Below is a small trained network, with its code and all its weights. Each question gives an input and a class and asks what happens when units are switched off, that is, made to give their printed mean instead of their output.

import numpy as np


def w(rows, s, z=0):
    codes = np.array(rows[::2]) - 128.0
    scale = np.full(codes.shape[1], s)
    scale[-1] = z or s
    return codes * scale


def norm(h):
    return h / np.sqrt((h * h).mean(-1, keepdims=True) + 1e-5)


def f(y):
    return y / 2 * (1 + np.tanh(0.7978845608 * (y + 0.044715 * y**3)))


def log_softmax(a):
    a = a - a.max(-1, keepdims=True)
    return a - np.log(np.exp(a).sum(-1, keepdims=True))


def net(x, mask):
    res = np.array(x, float).reshape(1, 7) / 4 @ E
    u = 0
    for l in range(3):
        y = f(norm(res) @ A[l][:, :-1].T + A[l][:, -1])
        res = res + np.where(mask[u : u + 8], y, B[l][:, -1]) @ B[l][:, :-1]
        u += 8
    return log_softmax(norm(res)[-1] @ U[:, :-1].T + U[:, -1])


A, B = {}, {}
E = w([
[195,132,66],'x0',
[139,53,104],'x1',
[116,177,12],'x2',
[240,192,161],'x3',
[207,155,239],'x4',
[253,17,145],'x5',
[83,45,183],'x6',
],0.0041)
A[0] = w([
[118,246,189,66],'L0N1',
[72,140,216,150],'L0N2',
[133,162,150,176],'L0N3',
[149,107,124,178],'L0N4',
[106,139,100,250],'L0N5',
[210,119,214,164],'L0N6',
[148,120,136,191],'L0N7',
[27,113,149,9],'L0N8',
],0.012,0.0014)
B[0] = w([
[58,160,165,220],'L0N1',
[235,156,85,208],'L0N2',
[135,156,81,150],'L0N3',
[76,108,98,146],'L0N4',
[160,117,87,158],'L0N5',
[85,158,114,255],'L0N6',
[1,134,111,146],'L0N7',
[102,84,144,189],'L0N8',
],0.007,0.0053)
A[1] = w([
[143,215,138,135],'L1N1',
[76,63,156,146],'L1N2',
[156,100,80,177],'L1N3',
[210,127,128,138],'L1N4',
[87,167,96,213],'L1N5',
[73,178,62,251],'L1N6',
[101,108,106,55],'L1N7',
[255,159,141,77],'L1N8',
],0.0098,0.002)
B[1] = w([
[127,177,140,213],'L1N1',
[105,3,117,183],'L1N2',
[135,66,187,162],'L1N3',
[130,216,67,141],'L1N4',
[219,85,165,201],'L1N5',
[225,92,126,252],'L1N6',
[92,190,122,130],'L1N7',
[76,4,170,161],'L1N8',
],0.0049,0.0046)
A[2] = w([
[106,118,245,189],'L2N1',
[105,98,89,224],'L2N2',
[143,144,112,118],'L2N3',
[156,80,58,159],'L2N4',
[159,221,67,176],'L2N5',
[235,130,173,254],'L2N6',
[112,76,129,230],'L2N7',
[59,50,108,160],'L2N8',
],0.011,0.0024)
B[2] = w([
[88,254,100,216],'L2N1',
[203,84,175,181],'L2N2',
[141,69,155,133],'L2N3',
[179,175,143,219],'L2N4',
[121,109,183,235],'L2N5',
[41,148,141,254],'L2N6',
[181,143,165,205],'L2N7',
[101,109,200,239],'L2N8',
],0.0076,0.0051)
U = w([
[133,111,4,5],'0',
[64,15,193,196],'1',
[14,180,107,15],'2',
[77,213,129,254],'3',
],0.012,0.0054)

Each question gives the input, the list of numbers given to net, and the class t.
The units are the neurons (one row each of A and B). Each row of codes is followed by its name. A weight is (code - 128) times the scale printed after its matrix; where a second scale follows, it is the last column's (A, B and U).
mask holds one flag per neuron, layer by layer. A switched-off neuron (its flag False) gives its mean, the last column of its row in B, instead of its output. The means were averaged over made-up inputs and are rounded, as every weight is.
A unit's drop is (log p(t) with every unit on - log p(t) with that unit switched off) / (log p(t) with every unit on - log p(t) with every unit switched off).
The circuit of an input: a set's keep is (log p(t) with only the set's units on - log p(t) with every unit switched off) / (log p(t) with every unit on - log p(t) with every unit switched off). Starting from the 12 units with the biggest drops (on a tie, the unit counted first), units are removed one at a time, each time the one whose removal leaves the highest keep (on an exact tie, the one counted first), for as long as the keep stays at least 0.8.
units of the circuit, in order: the units of the circuit, biggest drop first
k most important neurons: the k neurons with the biggest drops, biggest first
top k neurons in layer l: the k neurons of layer l with the biggest drops, biggest first
drop of u: that unit's drop, to one decimal
input [6,-4,-1,-7,-2,3,-4], class 0: units of the circuit, in order : [L0N1]
input [3,-7,6,0,-8,0,4], class 0: top 2 neurons in layer 0 : [L0N1, L0N5]
input [5,-6,-2,-6,-3,5,-6], class 0: top 3 neurons in layer 2 : [L2N8, L2N5, L2N4]
input [4,0,2,-4,3,-5,-1], class 1: 3 most important neurons : [L2N1, L2N5, L0N2]
input [-8,5,1,-2,-8,-7,-8], class 1: 3 most important neurons : [L2N1, L0N2, L0N8]
input [-6,-2,-2,-3,3,-2,7], class 3: 2 most important neurons : [L2N1, L0N2]
input [7,-5,-7,5,-4,2,1], class 2: top 2 neurons in layer 0 : [L0N6, L0N5]
input [-4,2,-2,-3,8,1,6], class 3: 2 most important neurons : [L2N1, L0N2]
input [6,-1,-3,1,-4,0,-1], class 1: top 3 neurons in layer 0 : [L0N6, L0N1, L0N3]
input [-3,-4,2,0,-8,2,-5], class 1: top 4 neurons in layer 2 : [L2N1, L2N5, L2N3, L2N2]
input [-7,3,4,-8,-3,-1,-7], class 1: top 2 neurons in layer 0 : [L0N2, L0N8]
input [-6,-5,5,-6,-8,-6,-1], class 1: top 2 neurons in layer 1 : [L1N6, L1N5]
input [1,-3,-4,5,0,-2,8], class 2: drop of L2N4 : 0.1
input [-1,8,4,-7,0,-6,-4], class 1: most important neuron : [L0N2]
input [8,4,6,-3,-5,-7,-7], class 0: drop of L2N1 : 0.2
